What each symbol does to the points:
Z545 za Z727
Z545 ge Z975
Z545 se Z68
Z545 le Z276
Z792 za Z376
Z792 ge Z312
Z792 se Z582
Z792 le Z587
Z317 za Z654
Z317 ge Z414
Z317 se Z984
Z317 le Z293
Z984 za Z975
Z984 ge Z579
Z984 se Z293
Z984 le Z496
Z265 za Z798
Z265 ge Z866
Z265 se Z374
Z265 le Z321
Z711 za Z255
Z711 ge Z194
Z711 se Z354
Z711 le Z62
Z705 za Z806
Z705 ge Z522
Z705 se Z192
Z705 le Z413
Z574 za Z122
Z574 ge Z374
Z574 se Z798
Z574 le Z471
Z239 za Z100
Z239 ge Z740
Z239 se Z675
Z239 le Z851
Z654 za Z68
Z654 ge Z293
Z654 se Z975
Z654 le Z600
Z102 za Z681
Z102 ge Z627
Z102 se Z15
Z102 le Z218
Z560 za Z511
Z560 ge Z704
Z560 se Z781
Z560 le Z581
Z675 za Z678
Z675 ge Z409
Z675 se Z851
Z675 le Z475
Z151 za Z866
Z151 ge Z299
Z151 se Z770
Z151 le Z248
Z312 za Z587
Z312 ge Z192
Z312 se Z806
Z312 le Z151
Z122 za Z421
Z122 ge Z471
Z122 se Z560
Z122 le Z781
Z971 za Z121
Z971 ge Z259
Z971 se Z136
Z971 le Z870
Z655 za Z705
Z655 ge Z220
Z655 se Z605
Z655 le Z522
Z605 za Z192
Z605 ge Z662
Z605 se Z522
Z605 le Z652
Z798 za Z560
Z798 ge Z321
Z798 se Z471
Z798 le Z704
Z941 za Z605
Z941 ge Z841
Z941 se Z220
Z941 le Z662
Z511 za Z838
Z511 ge Z581
Z511 se Z116
Z511 le Z850
Z876 za Z984
Z876 ge Z814
Z876 se Z414
Z876 le Z579
Z321 za Z704
Z321 ge Z318
Z321 se Z533
Z321 le Z792
Z716 za Z841
Z716 ge Z102
Z716 se Z944
Z716 le Z681
Z482 za Z239
Z482 ge Z354
Z482 se Z255
Z482 le Z740
Z15 za Z876
Z15 ge Z100
Z15 se Z218
Z15 le Z814
Z681 za Z317
Z681 ge Z218
Z681 se Z876
Z681 le Z414
Z806 za Z768
Z806 ge Z413
Z806 se Z151
Z806 le Z770
Z62 za Z409
Z62 ge Z14
Z62 se Z628
Z62 le Z325
Z259 za Z870
Z259 ge Z129
Z259 se Z200
Z259 le Z345
Z426 za Z482
Z426 ge Z838
Z426 se Z711
Z426 le Z354
Z475 za Z259
Z475 ge Z965
Z475 se Z586
Z475 le Z129
Z781 za Z116
Z781 ge Z947
Z781 se Z581
Z781 le Z720
Z965 za Z129
Z965 ge Z924
Z965 se Z426
Z965 le Z711
Z421 za Z924
Z421 ge Z781
Z421 se Z511
Z421 le Z116
Z276 za Z655
Z276 ge Z185
Z276 se Z941
Z276 le Z220
Z628 za Z352
Z628 ge Z350
Z628 se Z325
Z628 le Z183
Z581 za Z850
Z581 ge Z376
Z581 se Z720
Z581 le Z760
Z16 za Z944
Z16 ge Z427
Z16 se Z102
Z16 le Z15
Z225 za Z136
Z225 ge Z586
Z225 se Z259
Z225 le Z200
Z579 za Z496
Z579 ge Z136
Z579 se Z121
Z579 le Z16
Z255 za Z675
Z255 ge Z62
Z255 se Z740
Z255 le Z409
Z740 za Z851
Z740 ge Z628
Z740 se Z409
Z740 le Z352
Z870 za Z102
Z870 ge Z345
Z870 se Z427
Z870 le Z627
Z413 za Z770
Z413 ge Z545
Z413 se Z299
Z413 le Z727
Z345 za Z627
Z345 ge Z255
Z345 se Z239
Z345 le Z675
Z427 za Z15
Z427 ge Z239
Z427 se Z627
Z427 le Z100
Z699 za Z312
Z699 ge Z605
Z699 se Z705
Z699 le Z192
Z924 za Z711
Z924 ge Z116
Z924 se Z838
Z924 le Z194
Z720 za Z201
Z720 ge Z444
Z720 se Z760
Z720 le Z574
Z776 za Z533
Z776 ge Z646
Z776 se Z318
Z776 le Z793
Z409 za Z475
Z409 ge Z325
Z409 se Z352
Z409 le Z965
Z850 za Z334
Z850 ge Z760
Z850 se Z201
Z850 le Z442
Z627 za Z218
Z627 ge Z675
Z627 se Z100
Z627 le Z678
Z587 za Z265
Z587 ge Z151
Z587 se Z768
Z587 le Z866
Z600 za Z941
Z600 ge Z716
Z600 se Z185
Z600 le Z841
Z129 za Z345
Z129 ge Z711
Z129 se Z482
Z129 le Z255
Z841 za Z662
Z841 ge Z681
Z841 se Z588
Z841 le Z317
Z136 za Z16
Z136 ge Z200
Z136 se Z870
Z136 le Z427
Z201 za Z14
Z201 ge Z574
Z201 se Z442
Z201 le Z122
Z947 za Z720
Z947 ge Z582
Z947 se Z376
Z947 le Z444
Z704 za Z581
Z704 ge Z792
Z704 se Z947
Z704 le Z376
Z522 za Z413
Z522 ge Z282
Z522 se Z652
Z522 le Z545
Z866 za Z321
Z866 ge Z248
Z866 se Z776
Z866 le Z318
Z293 za Z600
Z293 ge Z121
Z293 se Z496
Z293 le Z716
Z678 za Z971
Z678 ge Z475
Z678 se Z225
Z678 le Z259
Z444 za Z574
Z444 ge Z768
Z444 se Z265
Z444 le Z374
Z727 za Z646
Z727 ge Z276
Z727 se Z803
Z727 le Z655
Z414 za Z293
Z414 ge Z971
Z414 se Z579
Z414 le Z121
Z768 za Z374
Z768 ge Z770
Z768 se Z866
Z768 le Z776
Z100 za Z814
Z100 ge Z851
Z100 se Z678
Z100 le Z225
Z121 za Z716
Z121 ge Z870
Z121 se Z16
Z121 le Z102
Z354 za Z740
Z354 ge Z334
Z354 se Z62
Z354 le Z628
Z185 za Z220
Z185 ge Z944
Z185 se Z841
Z185 le Z588
Z533 za Z947
Z533 ge Z793
Z533 se Z792
Z533 le Z582
Z325 za Z965
Z325 ge Z421
Z325 se Z183
Z325 le Z924
Z770 za Z776
Z770 ge Z727
Z770 se Z248
Z770 le Z646
Z944 za Z588
Z944 ge Z15
Z944 se Z681
Z944 le Z876
Z760 za Z442
Z760 ge Z265
Z760 se Z574
Z760 le Z798
Z220 za Z522
Z220 ge Z588
Z220 se Z662
Z220 le Z282
Z582 za Z444
Z582 ge Z806
Z582 se Z587
Z582 le Z768
Z662 za Z652
Z662 ge Z317
Z662 se Z282
Z662 le Z654
Z318 za Z792
Z318 ge Z699
Z318 se Z793
Z318 le Z312
Z803 za Z699
Z803 ge Z941
Z803 se Z655
Z803 le Z605
Z68 za Z803
Z68 ge Z600
Z68 se Z276
Z68 le Z941
Z282 za Z545
Z282 ge Z984
Z282 se Z654
Z282 le Z975
Z248 za Z318
Z248 ge Z803
Z248 se Z646
Z248 le Z699
Z975 za Z276
Z975 ge Z496
Z975 se Z600
Z975 le Z185
Z14 za Z325
Z14 ge Z122
Z14 se Z350
Z14 le Z421
Z200 za Z427
Z200 ge Z482
Z200 se Z345
Z200 le Z239
Z218 za Z414
Z218 ge Z678
Z218 se Z814
Z218 le Z971
Z299 za Z248
Z299 ge Z68
Z299 se Z727
Z299 le Z803
Z814 za Z579
Z814 ge Z225
Z814 se Z971
Z814 le Z136
Z116 za Z194
Z116 ge Z720
Z116 se Z850
Z116 le Z201
Z194 za Z62
Z194 ge Z201
Z194 se Z334
Z194 le Z14
Z374 za Z471
Z374 ge Z776
Z374 se Z321
Z374 le Z533
Z442 za Z350
Z442 ge Z798
Z442 se Z122
Z442 le Z560
Z471 za Z781
Z471 ge Z533
Z471 se Z704
Z471 le Z947
Z586 za Z200
Z586 ge Z426
Z586 se Z129
Z586 le Z482
Z793 za Z582
Z793 ge Z705
Z793 se Z312
Z793 le Z806
Z350 za Z183
Z350 ge Z560
Z350 se Z421
Z350 le Z511
Z652 za Z299
Z652 ge Z654
Z652 se Z545
Z652 le Z68
Z334 za Z628
Z334 ge Z442
Z334 se Z14
Z334 le Z350
Z496 za Z185
Z496 ge Z16
Z496 se Z716
Z496 le Z944
Z646 za Z793
Z646 ge Z655
Z646 se Z699
Z646 le Z705
Z588 za Z282
Z588 ge Z876
Z588 se Z317
Z588 le Z984
Z352 za Z586
Z352 ge Z183
Z352 se Z965
Z352 le Z426
Z192 za Z151
Z192 ge Z652
Z192 se Z413
Z192 le Z299
Z851 za Z225
Z851 ge Z352
Z851 se Z475
Z851 le Z586
Z183 za Z426
Z183 ge Z511
Z183 se Z924
Z183 le Z838
Z376 za Z760
Z376 ge Z587
Z376 se Z444
Z376 le Z265
Z838 za Z354
Z838 ge Z850
Z838 se Z194
Z838 le Z334

The rows follow the links: the fewer symbols apart two points are, the more alike their rows tend to be.

Named rows; a name shown again gets a slightly different row:
Z850:   13   -11    22    25    25    28   -17    35   -17    23  -101    -3    45   -40    -5     7   -37    12   -35   -68    29   -24    36    50   -42    58    10    -5    11    27   -30   -20    84   -14   -18    26    46   -50     3    80    38    -6    23    23    67   -31     4   -35   -19
Z318:  14    0   32   -8   64   26    2  -68  -45  -40   37  -15  -81  -31   31   24    6   -1   16    4   48   24    5   46    4  -36   29   21   -3   39   45   21   20    4    0  -70  -54   42    0   28  -46   39   81  -40   -8   67   16   65  -19
Z293: -35  -19  -20  -23  -57  -15   15   20  108   33   11   63   24  -11  -28   10  -14   -7   35   -8  -38   25   -3  -69   27  -12  -69    9   20  -57   55    1  -52  -63    1   -3   -8    9   19  -63   -8   -5  -79   13  -36  -50  -24   16   25
Z870:   4   30   -8   12  -98  -30   39  -36   40   -1   14    0   31   43  -27   -4   20   14   41   60   -2  -19  -59  -31   62   25   13   13    8  -30  -50   45  -62   53   30   37   -4   26   -3  -63   -7  -13  -35   48  -71  -33  -40  -34   41
Z334:  13   -4   -1   24   23   10  -27   62  -44   19  -73  -21   54   -4   -1  -17  -19    4  -53  -45   -4  -33   32   31  -53   46   14  -24   -6   21  -56  -39   64    6  -16   49   63  -60   -8   63   53  -24    4   17   73  -25   16  -59  -19
Z662: -39  -31  -32  -40   18  -10  -14   50   59   20   52   44  -18  -11    2   -2   -4  -27   -2  -14  -62   44   25  -68   -9  -62  -72   -9    2  -42   87  -36  -39  -79  -17  -29  -14    1   13  -48   -7   -2  -64  -41   -3   -1   14   44    0
Z803: -18  -20  -20  -40   69    0  -24   17  -14  -12   88    7  -69   -1   29   -5   13  -26  -12    8  -40   45   25  -31  -22  -84  -31  -12  -16   -7   78  -32  -27  -44  -16  -55  -37   18   -1  -23  -25   13   -3  -73    4   59   38   62  -18
Z793:  14   -4   29  -11   67   25   -1  -64  -46  -40   43  -15  -83  -26   32   20    7   -4   14    9   42   26    7   42    1  -41   27   18   -7   37   47   20   15    2   -1  -70  -54   40   -1   23  -45   37   77  -46   -8   68   17   67  -20
Z122:   13   -11    34    25    21    35   -11    14    -9    22  -103     7    37   -53    -6    18   -40    14   -21   -73    46   -21    37    58   -34    60    12     3    15    30   -18    -9    89   -19   -15    11    36   -40     9    84    24     6    35    26    60   -31    -2   -24   -19
Z192:  -8  -15   -7  -32   76    6  -19   -8  -34  -27   86   -8  -84   -4   35   -2   17  -23   -9   14  -18   42   17   -9  -15  -81  -10   -5  -16    8   74  -17  -17  -25  -12  -64  -48   29   -4  -10  -31   22   25  -70    0   71   34   67  -20
Z798:  19   -7   55   21   27   46    2  -37   -3    3  -89   13    3  -69   -3   38  -42   19    7  -63   76   -5   27   75   -9   49   24   25   22   41    4   21   83  -15   -8  -22    0   -7   12   80   -6   28   68   20   34  -14  -12   10  -16
Z586:   19    34   -28    20   -41   -34     5    11   -60   -16    18   -58    30    76     0   -42    39     5   -20    65   -23   -41   -43    -7     8    16    43   -23   -25     2  -100    -1   -33    88    21    64    32   -10   -27   -22    28   -31   -12    27   -14     4     0   -69    16
Z588: -40  -25  -25  -29  -35  -14    4   33  101   33   21   62   14  -12  -21    7  -11  -12   24  -15  -48   32    9  -71   16  -26  -75    3   17  -57   67  -12  -47  -72   -9  -11   -8    7   21  -58   -5   -3  -81   -4  -24  -40  -13   28   15
Z421:  12   -7    8   24   23   19  -23   51  -30   23  -89  -11   53  -22   -3   -6  -30    9  -46  -61   13  -29   37   40  -50   52   11  -15    3   26  -41  -33   74   -7  -16   35   56  -56   -2   71   47  -15   13   21   72  -31   11  -48  -22
Z711:  17   18  -28   21    2  -17  -20   57  -76    2  -17  -51   45   53    7  -44   17    1  -58   12  -30  -43    0    9  -40   25   31  -35  -25   15  -89  -36   16   54   -1   67   57  -48  -22   22   51  -38   -9   12   40   -2   21  -77   -7
Z605: -26  -24  -24  -39   63   -3  -24   28    0   -8   86   14  -62   -3   25   -7   13  -27  -12    3  -47   45   27  -40  -23  -85  -42  -12  -14  -14   84  -36  -31  -52  -17  -52  -33   13    3  -29  -19    9  -17  -71    6   49   34   61  -17
Z116:  10  -11   17   25   24   26  -20   39  -24   24  -97   -3   50  -35   -4    3  -37   11  -39  -67   25  -26   35   47  -46   57   10  -10    9   25  -34  -23   82  -12  -17   28   51  -52    3   76   39   -8   19   22   69  -32    7  -40  -18
Z374:  21   -2   59   12   40   42    8  -72  -19  -20  -41    2  -39  -60   10   40  -23   15   23  -34   82    8    9   74    7   21   34   34   15   47   23   36   62   -2   -2  -51  -32   22   10   62  -33   38   89   -3    8   22   -6   41  -13
Z16: -20   10   -7   -1  -96  -24   37  -22   90   17    3   36   37   14  -36    9    3    9   53   31  -10    0  -40  -49   61   20  -26   20   20  -48   -3   38  -61   -1   22   20   -9   23   14  -68  -12   -5  -60   47  -66  -51  -44   -9   38
Z299: -14  -18  -14  -36   73    3  -21    5  -25  -20   89    0  -77   -2   32   -1   15  -26  -12   13  -31   44   21  -21  -20  -84  -21   -8  -18    2   78  -24  -21  -34  -14  -60  -44   26   -4  -16  -28   17   13  -74    3   66   36   66  -20

Each walk starts at a row. The symbols on each line, taken left to right, move it on to the next point.
Each answer is a row, close to the row of the point it stands for.
 11   -2   26  -12   69   23   -2  -59  -48  -40   50  -15  -85  -21   32   19   11  -10    9   10   35   27    7   36    0  -48   24   14   -8   34   53   16   12    0   -3  -70  -56   39   -2   18  -45   34   74  -50   -9   71   21   66  -18
za se se ge ge le le ge za -> -34  -30  -31  -42   42   -5  -22   44   30    5   72   29  -40   -4   14   -6    4  -27  -10   -7  -58   44   29  -56  -21  -76  -59  -13   -7  -30   88  -39  -36  -72  -17  -40  -24    8    7  -40  -14    2  -44  -62    4   26   27   53  -10
ge ge se ge le za za za se ge -> -30   -7  -10  -12  -80  -20   25   -1  110   28    4   56   32   -3  -36   11  -10    1   47    4  -23   14  -20  -63   45    5  -53   16   23  -56   30   18  -54  -40   10    8  -10   14   19  -64  -10   -4  -74   30  -52  -57  -38    6   32
 22    0   58   11   41   43   11  -75  -22  -24  -33    0  -45  -57   13   38  -20   12   24  -28   81    9   10   71    8   14   36   33   15   46   26   37   57    2    0  -54  -36   24    9   59  -35   43   89   -4    5   29   -3   46  -15
se se za le za se za ->   16   -11    42    24    25    40    -9     1    -8    17  -103     9    29   -60    -5    24   -44    17   -12   -72    55   -17    35    63   -27    59    14    11    20    33   -11     0    91   -20   -12    -1    28   -30     9    83    16    11    46    26    57   -29    -3   -12   -18
ge se le se se za za se se ->  17  -10   52   23   25   44   -4  -22   -3    7  -96   11   16  -66   -5   33  -43   18   -1  -67   70   -9   28   70  -16   57   20   22   22   37   -1   13   88  -17  -10  -12   12  -18   14   82    3   21   59   23   44  -20   -8    4  -17
 22   -6   59   18   34   45    7  -61  -11  -10  -65    7  -21  -67    6   40  -33   19   19  -49   83    1   16   75    1   36   32   31   19   45   17   31   74   -7   -4  -40  -20   11   13   69  -23   36   82    9   19    8   -8   29  -14
za le za ge le le za le se ->  21   -4   60   20   32   46    5  -57   -7   -8  -71    9  -14  -68    2   39  -34   17   16  -53   83    0   18   76    0   40   29   30   20   44   12   31   75   -9   -5  -39  -15    6   13   73  -18   32   77   14   23    2  -11   25  -14
ge se le ge za za ge se ->  10   -2   21  -13   71   21   -5  -52  -44  -41   57  -15  -89  -19   34   15   10   -8    6   11   29   30    9   31   -3  -53   20   12  -11   34   52   10    7   -2   -3  -70  -54   41   -3   16  -44   34   68  -53   -7   73   22   67  -20
 -9  -15  -10  -34   73    3  -18   -2  -31  -24   86   -7  -81   -3   35    0   16  -26   -9   13  -24   42   20  -15  -18  -84  -15   -8  -16    5   75  -22  -21  -30  -10  -61  -44   28   -4  -15  -29   17   18  -71    1   69   33   67  -20
za se ge ge se se ge za -> -40  -31  -31  -38    5  -13  -11   48   73   26   45   49   -5  -11   -6    3   -8  -22    6  -17  -60   41   21  -69   -6  -52  -74   -7    5  -47   83  -31  -43  -79  -14  -24  -12    1   16  -50   -6   -3  -72  -32   -8  -13    7   39    6
za le za ge le le za le se -> -40  -31  -31  -39   10  -10  -15   48   68   23   51   47  -13  -12   -4   -1   -5  -25    0  -15  -60   42   25  -68   -7  -55  -75   -9    3  -46   86  -33  -40  -81  -15  -25  -14    1   14  -48   -5   -2  -69  -37   -4   -6    9   42    1
-42  -27  -25  -32  -20  -14   -3   39   91   31   31   60    7  -13  -15    5  -10  -16   16  -15  -53   36   13  -72    8  -37  -75   -2   13  -54   76  -19  -43  -78  -10  -15   -9    2   18  -56   -5   -6  -79  -16  -15  -30   -4   34   12
za se se ge le le ge se ->   -8    18    -7     6  -101   -29    37   -33    72     9     5    23    35    28   -33     4    10    13    49    44    -3    -8   -52   -41    64    22    -9    17    15   -38   -26    45   -62    22    25    28    -7    26     7   -67   -10    -8   -48    49   -72   -45   -44   -17    41
se se ge le za le ->   9   34  -17   17  -86  -37   30  -32    7  -13   21  -25   27   61  -19  -17   32   13   27   70   -6  -29  -62  -22   50   24   31    3   -7  -18  -74   36  -59   73   31   46    5   19  -12  -56    1  -20  -23   44  -60  -15  -32  -46   34
  8   32  -13   15  -88  -34   35  -35   13  -10   17  -20   29   59  -23  -14   30   13   32   70   -5  -27  -60  -25   53   25   25    7   -4  -20  -68   39  -59   66   31   45    1   20   -9  -57   -3  -16  -27   45  -64  -21  -31  -44   36
le za le le ge za le ->  15   39  -22   18  -73  -36   23  -23  -21  -16   22  -37   28   70  -12  -25   37   11   13   74   -9  -35  -59  -15   38   21   39   -5  -13  -11  -86   29  -53   85   31   54   10   11  -20  -45    9  -23  -17   36  -48   -9  -20  -53   28
ge se le se se za za se se ->  19   36  -24   19  -57  -37   15   -6  -43  -17   24  -51   27   76   -5  -36   40    8   -4   72  -16  -39  -50  -11   23   19   42  -17  -20   -2  -95   14  -43   90   25   60   21    1  -23  -35   18  -28  -16   31  -35   -1   -8  -63   19
-31  -10  -12  -15  -75  -18   22    6  112   30    4   58   31   -5  -33   12  -12   -1   45    4  -26   17  -15  -63   42    1  -57   13   23  -56   38   14  -54  -43    6    3   -9   13   19  -66  -11   -5  -76   25  -46  -56  -33   11   30
za ge ge ge za ge le za le ->  13   37  -17   16  -79  -35   31  -30   -3  -13   19  -28   26   66  -15  -21   34   12   24   72   -6  -32  -61  -19   48   23   32    1   -6  -16  -79   34  -57   79   31   50    5   16  -13  -50    2  -18  -22   43  -56  -13  -25  -50   31
se za ge ge ge se ->  14    9  -22   20   13  -11  -24   64  -68    9  -38  -44   49   37    6  -36    6    4  -62   -7  -25  -39   14   13  -49   31   26  -36  -19   16  -80  -41   32   39   -7   63   61  -57  -20   37   53  -36   -8   11   55   -9   21  -73  -14
 14   -6    6   24   22   17  -26   57  -35   25  -84  -15   51  -16   -3  -10  -27    7  -49  -56    7  -31   35   36  -53   51   11  -19    0   25  -47  -35   72   -3  -16   42   59  -60   -3   68   49  -19    9   18   73  -31   12  -51  -18
ge se le se ge ge ->  20    1   41   -4   59   33    5  -74  -40  -36   18  -11  -75  -37   26   28    0    2   20   -1   59   21    3   53    7  -24   34   25    1   42   37   29   30    5    2  -68  -51   39    2   36  -45   40   85  -31   -7   58    7   61  -17
le se se se se le ->   3   -9    9  -24   77   14  -11  -35  -46  -36   73  -13  -89  -12   39    8   17  -16    1   13   10   35   13   16   -9  -67   11    5  -14   25   59   -1   -6  -10   -6  -71  -54   36   -3    3  -41   28   53  -65   -3   77   29   70  -21
 16    1   37   -5   62   30    2  -70  -40  -41   27  -14  -78  -33   26   26    3    0   17    3   52   21    7   50    5  -29   31   21   -1   41   42   27   21    6   -1  -69  -52   42    0   31  -45   41   86  -36   -7   62   13   62  -20
ge le za za se za se za za ->   18   -11    48    21    26    43    -4   -15    -4    13  -100    14    20   -65    -6    31   -42    18    -4   -71    65   -11    30    69   -20    60    20    18    20    37    -4     9    90   -21   -10   -10    17   -24    13    84     8    19    55    26    48   -26    -7    -5   -19
za se za se se za za se ->  15   11  -25   21   11  -12  -23   62  -70    6  -30  -46   45   40    8  -39    8    0  -60    1  -27  -41    9   11  -45   27   27  -36  -22   14  -81  -39   25   42   -7   66   63  -56  -21   32   54  -35   -7   12   52   -6   21  -75  -11
 18   22  -32   21   -4  -21  -15   50  -75   -4   -9  -57   39   61    7  -45   23    1  -53   27  -34  -44  -10    3  -31   22   35  -35  -25   12  -93  -30    2   64    4   69   54  -41  -28   11   47  -37   -9   11   30    1   18  -75   -4
ge ge za se le za za ge ->  13   -1  -11   22   22    2  -27   67  -55   19  -64  -31   54   10    3  -25  -11    3  -58  -34  -11  -38   24   24  -55   41   16  -30  -10   19  -62  -43   55   16  -15   56   63  -59  -12   57   55  -28    0   14   69  -21   17  -65  -20
za ge se se za se ->  13    2  -13   22   18    0  -27   66  -57   15  -57  -34   54   17    4  -30   -7    4  -61  -28  -15  -37   21   21  -54   38   19  -32  -12   19  -69  -43   48   22  -13   55   66  -61  -14   52   56  -30   -2   12   67  -19   21  -68  -17
